Each row has two labels, one from each of two sets.
[-25   3 -48   3   1  17   9 -58  -8  12 -15 -33  -1  27 -19 -14   8  -1
 -11  33 -25 -72 -19] -> S + <86>
[ 20 -13  37  -8 -40  -1  10 -14 -16   4   6 -46 -32  -2   3  -3  -2   0
 -26 -29  -6 -12   4] -> J + <86>
[ -8   3 -48   0 -11   6   2 -37 -15  -7 -13  13  34  17   4  -7   5  15
 -13  34 -20 -66  -9] -> S + <86>
[  -7    5  -88   19   11   25   12  -45  -20    9  -11   -6   39    9
   20    1    4    6  -30   40  -33 -104   18] -> S + <86>
[-15  -1 -51 -10 -16  11  16  -8 -19   7 -14 -28   7  10   0 -15   3  19
 -15  13  -8 -63   0] -> S + <86>
[-23  64  -2  13 -15   4  13 -22   1 -21 -13  12   8  11 -23 -28  -9  10
  -1  22  -7 -24 -11] -> S + <86>
[ 22 -46 -20  -7 -16  -8   7  16  -9   9  15 -40 -32   2   4  -9   0  18
  -5 -20  20  16  11] -> J + <83>
[ 39 -25 -57  -6  16  -4  10 -20   0   3  13  -6 -24   1  15  -1   1  10
 -10  -1  -5 -11  21] -> J + <83>
[ -7  -7 -23  -3   4  -7  17 -45   2  11   5 -21 -21   8 -18  -9   2   5
   0  22   0 -18  -7] -> P + <86>
[ 26 -18 -24 -22 -47 -22  12  29  -9 -11  29 -28 -18   5  17 -21  -1  25
 -24 -11  -3  -9  22] -> J + <83>
[ 42 -21 -58   0  27  -6  -3 -51   4  -6   9  79  94   7  30  15  -4  28
 -15  29 -18 -27  24] -> S + <83>
[ 11  -6 -67  31  45  23   6 -22  15 -15 -24  -4  24   0 -14  -8   8   4
   6  25 -19 -23 -13] -> S + <86>
[ -9  -2 -43  -9 -26 -19  -5  25 -10 -26   5   9  22  -8  17 -36   5  27
   0  19  -9 -31  15] -> J + <83>
[  7 -13 -90   9  26 -14  11 -54  -2   7  -5  40  34   9  10  -8   5  29
 -11  35   2 -40  12] -> S + <83>
[ 54 -58 -60   9 -23   5   9 -33 -13  -5  -9  15  13  -6  22   6   1  29
 -21   9 -24 -82   8] -> S + <86>
[ -2   2  23   1 -50  -8  15  15 -20  16  -3   7   4   5  21  11 -15  11
 -26 -23  16 -33   5] -> J + <86>
[  4  -1 -58  -3  10   1   9 -10  -6   1  12 -13   8   2  15   1   6  12
 -23   5 -12 -28  18] -> J + <83>
[ 14  -8 -10  -2 -35 -11   9  37 -18 -15  -1 -19  -5  -8  10 -23  -1  19
 -16 -14  -6 -17  12] -> J + <83>
[  2 -35 -31  -3  28   7  14 -35   2  22  24  28  14  14  15  35   5  -1
 -13   7   3 -10   7] -> S + <83>
[ -8  20 -45   2  -2   7  18 -29 -10  11  -1  15  30  30  23  10 -14   3
 -33  24  -9 -56  10] -> S + <86>
[ -9 -19 -31  19  48  -4   8 -50   2  12  -6  -1 -26 -10 -19   0   5   7
  12  14  17  11  14] -> P + <83>
[ 28 -37 -62 -19  -8 -16   2   0  -9  -5  28 -12   0   0  24 -27   8  33
 -11  10 -10 -20  37] -> J + <83>
[ 31 -20 -30  -3 -17  12   6 -10  -8 -13   1 -23   9  18   3   2   4   2
 -22  22 -20 -58 -14] -> S + <86>
[ 44  10 -49  19  -4 -18  32 -33   3 -31 -20  17  -2  -5  -9 -20   4  30
 -14  15 -17 -24   6] -> S + <83>
[ -8  22 -60  34  46   9   8 -43  -2  18 -12  26  32   2  20  19  -6  12
 -14   8 -11 -28  35] -> S + <86>

Each row has two labels, one from each of two sets.
[-47   3 -81   5  30  -5   4 -23  -7  14 -12  -5  10 -20  15  39  -6   8
  -9 -21  15   4  22] -> <22> + gapi
[ -8 -20 -96  -5  19   4  -6  -1 -44  31 -10 -10 -10 -18  21   7 -19  -8
  -1   6 -13  -2  -1] -> <22> + mesuz
[  -6   29  -43 -103   -7   10  -26  -50   22   32   10    0   61   17
  -27   24   25   19   54  -37  -33   -2   28] -> <18> + mesuz
[ -2   4 -51   8  11 -13 -40 -25  -2  -3  -2 -49   9  65   9  37 -21 -31
  71   7   1  12 -23] -> <22> + mesuz
[-21  -6 -98  19  10  -4 -29 -38   5  -1   9 -17  58  -5 -40  13 -21   0
  43   9  -1   1   9] -> <22> + gapi
[ -8  26 -10   7   0 -14   8  -7  15 -16 -13 -17 -14 -45  26 -32  15   4
   9   9  45   9 -22] -> <22> + gapi
[ -9   4 -62  12  12 -28  12  -4  20   6  -8 -43  26  -6  76  29 -26 -53
 -10 -15  17  18 -16] -> <22> + bapor
[-15 -13 -70  -3  17 -19  -8   4   3  -8  15 -15  20   4  -7  29 -34 -40
  35   7  -4   2  -7] -> <22> + bapor
[ -3  -1 -64   3  15 -28 -32 -14   4  12   3 -44  21  28  67  39   3 -33
  54 -26   6   7 -28] -> <22> + bapor
[-11  -1 -94  20  43  -7 -16 -16   5  24  14 -22  34  12 -18  22 -35 -10
  19  -7  33  10  50] -> <22> + gapi
